Here is a tiny trained network, its code and every weight. The questions are about switching its units off for an input and a class, where a switched-off unit gives its printed mean instead of its output.

import numpy as np


def w(rows, s, z=0):
    codes = np.array(rows[::2]) - 128.0
    scale = np.full(codes.shape[1], s)
    scale[-1] = z or s
    return codes * scale


def norm(h):
    return h / np.sqrt((h * h).mean(-1, keepdims=True) + 1e-5)


def f(y):
    return y / 2 * (1 + np.tanh(0.7978845608 * (y + 0.044715 * y**3)))


def log_softmax(a):
    a = a - a.max(-1, keepdims=True)
    return a - np.log(np.exp(a).sum(-1, keepdims=True))


def net(x, mask):
    res = np.array(x, float).reshape(1, 7) / 4 @ E
    u = 0
    for l in range(3):
        y = f(norm(res) @ A[l][:, :-1].T + A[l][:, -1])
        res = res + np.where(mask[u : u + 4], y, B[l][:, -1]) @ B[l][:, :-1]
        u += 4
    return log_softmax(norm(res)[-1] @ U[:, :-1].T + U[:, -1])


A, B = {}, {}
E = w([
[112,116,121,96,166,184,116,67,128,98,120,38],'x0',
[138,250,111,113,112,83,110,116,150,111,97,97],'x1',
[67,142,176,122,85,133,127,91,99,91,163,163],'x2',
[85,89,68,145,72,70,176,59,167,171,156,81],'x3',
[144,135,152,164,130,140,174,92,170,132,81,160],'x4',
[118,162,134,161,206,139,157,129,150,142,213,124],'x5',
[82,114,196,136,174,60,47,87,121,196,100,128],'x6',
],0.014)
A[0] = w([
[204,254,154,89,133,152,60,125,128,121,119,153,101],'0.n1',
[14,155,202,145,52,153,126,74,95,40,173,176,93],'0.n2',
[133,139,204,206,121,177,238,66,195,120,10,171,2],'0.n3',
[162,71,142,79,2,171,79,125,108,151,45,135,50],'0.n4',
],0.0067,0.008)
B[0] = w([
[22,71,119,126,101,150,149,172,171,122,124,139,243],'0.n1',
[219,104,28,155,193,136,116,197,167,203,64,67,254],'0.n2',
[155,119,104,91,147,96,102,37,162,61,158,249,168],'0.n3',
[101,146,126,190,223,76,226,134,50,103,148,86,190],'0.n4',
],0.015,0.0031)
A[1] = w([
[116,169,132,164,190,141,139,126,153,134,246,142,2],'1.n1',
[121,115,91,86,104,90,61,205,58,119,215,74,25],'1.n2',
[118,195,112,131,103,68,131,103,169,104,121,99,103],'1.n3',
[152,143,139,172,80,76,132,176,109,146,165,189,172],'1.n4',
],0.011,0.0081)
B[1] = w([
[95,155,99,177,145,47,226,129,20,96,46,121,166],'1.n1',
[182,130,147,180,177,116,162,12,249,59,71,225,194],'1.n2',
[71,108,94,75,176,149,74,206,112,93,160,186,217],'1.n3',
[123,146,121,46,125,221,145,46,108,174,89,68,255],'1.n4',
],0.013,0.0062)
A[2] = w([
[70,110,48,111,39,36,183,74,204,169,186,80,12],'2.n1',
[235,127,81,159,45,153,153,170,122,61,152,127,39],'2.n2',
[199,191,89,135,2,201,219,143,113,26,234,108,10],'2.n3',
[173,94,109,97,23,50,103,107,26,51,37,135,1],'2.n4',
],0.0086,0.0051)
B[2] = w([
[203,149,241,136,102,204,129,246,120,65,94,174,250],'2.n1',
[126,92,177,166,155,76,101,130,159,214,136,116,193],'2.n2',
[64,98,192,133,122,39,27,72,101,170,120,110,254],'2.n3',
[75,231,107,229,186,107,226,120,103,110,163,101,154],'2.n4',
],0.014,0.0046)
U = w([
[80,188,118,225,162,52,249,149,35,107,98,86,110],'0',
[104,121,254,165,99,4,10,74,130,213,127,106,95],'1',
[116,113,244,116,104,213,118,252,111,41,106,177,81],'2',
[178,136,119,144,143,88,161,11,236,55,104,216,92],'3',
[71,60,59,89,100,154,143,143,111,136,160,141,251],'4',
[138,167,116,58,82,226,147,20,102,146,122,11,208],'5',
[215,107,38,176,151,108,129,184,193,202,52,72,88],'6',
[195,150,43,135,76,89,101,95,41,111,192,128,54],'7',
],0.012,0.015)

Each question gives the input, the list of numbers given to net, and the class t.
The units are the neurons (one row each of A and B). Each row of codes is followed by its name. A weight is (code - 128) times the scale printed after its matrix; where a second scale follows, it is the last column's (A, B and U).
mask holds one flag per neuron, layer by layer. A switched-off neuron (its flag False) gives its mean, the last column of its row in B, instead of its output. The means were averaged over made-up inputs and are rounded, as every weight is.
A unit's drop is (log p(t) with every unit on - log p(t) with that unit switched off) / (log p(t) with every unit on - log p(t) with every unit switched off).
The circuit of an input: a set's keep is (log p(t) with only the set's units on - log p(t) with every unit switched off) / (log p(t) with every unit on - log p(t) with every unit switched off). Starting from all 12 units, units are removed one at a time, each time the one whose removal leaves the highest keep (on an exact tie, the one counted first), for as long as the keep stays at least 0.8.
circuit, biggest first: the units of the circuit, biggest drop first
most important unit: the unit with the biggest drop
top k neurons: the k neurons with the biggest drops, biggest first
k most important neurons of layer l: the k neurons of layer l with the biggest drops, biggest first
input [-7,2,-3,-8,-6,-8,2], class 0: top 2 neurons -> (2.n4, 0.n4)
input [6,2,-7,-3,1,3,-7], class 1: circuit, biggest first -> (2.n3, 1.n4, 0.n2, 2.n2)
input [-8,5,-8,-1,2,8,-8], class 0: circuit, biggest first -> (1.n1)
input [-4,-1,2,4,5,7,-2], class 0: top 2 neurons -> (1.n1, 1.n2)
input [-2,7,-6,4,7,0,6], class 3: top 2 neurons -> (2.n3, 0.n3)
input [6,0,-6,-3,0,-2,-7], class 1: 2 most important neurons of layer 2 -> (2.n3, 2.n2)
input [0,-2,-8,8,2,-5,7], class 2: top 3 neurons -> (2.n1, 0.n2, 2.n3)
input [5,-8,-7,4,4,8,7], class 0: top 3 neurons -> (1.n1, 0.n2, 1.n4)
input [3,6,-4,-7,-2,5,4], class 2: 2 most important neurons of layer 0 -> (0.n1, 0.n2)
input [-5,-5,-1,-6,8,1,-2], class 3: top 3 neurons -> (0.n3, 2.n1, 1.n3)
input [6,0,-8,-5,8,3,-3], class 3: top 2 neurons -> (0.n3, 1.n4)
input [-8,-7,4,4,7,0,6], class 5: top 2 neurons -> (1.n4, 2.n3)
input [0,0,8,-3,-7,8,7], class 0: top 2 neurons -> (1.n1, 2.n3)
input [5,-6,7,-5,7,-3,-8], class 1: top 3 neurons -> (2.n3, 2.n2, 1.n4)
input [-5,6,-3,-5,3,-6,-7], class 1: top 3 neurons -> (2.n3, 2.n2, 1.n1)
input [3,6,-3,-7,-6,-1,5], class 2: circuit, biggest first -> (0.n1)
input [6,7,4,1,-6,3,-1], class 4: 2 most important neurons of layer 1 -> (1.n3, 1.n4)
input [1,3,5,-1,-5,-5,2], class 0: 2 most important neurons of layer 1 -> (1.n4, 1.n3)
input [1,8,-4,-8,-7,6,7], class 2: 3 most important neurons of layer 0 -> (0.n1, 0.n2, 0.n4)
input [-6,-7,-6,-4,-8,-6,-3], class 3: most important unit -> 1.n2
input [-8,-2,-3,-5,-5,4,7], class 5: 2 most important neurons of layer 2 -> (2.n3, 2.n2)
input [8,-6,-3,-6,1,-8,-7], class 0: 2 most important neurons of layer 1 -> (1.n4, 1.n3)
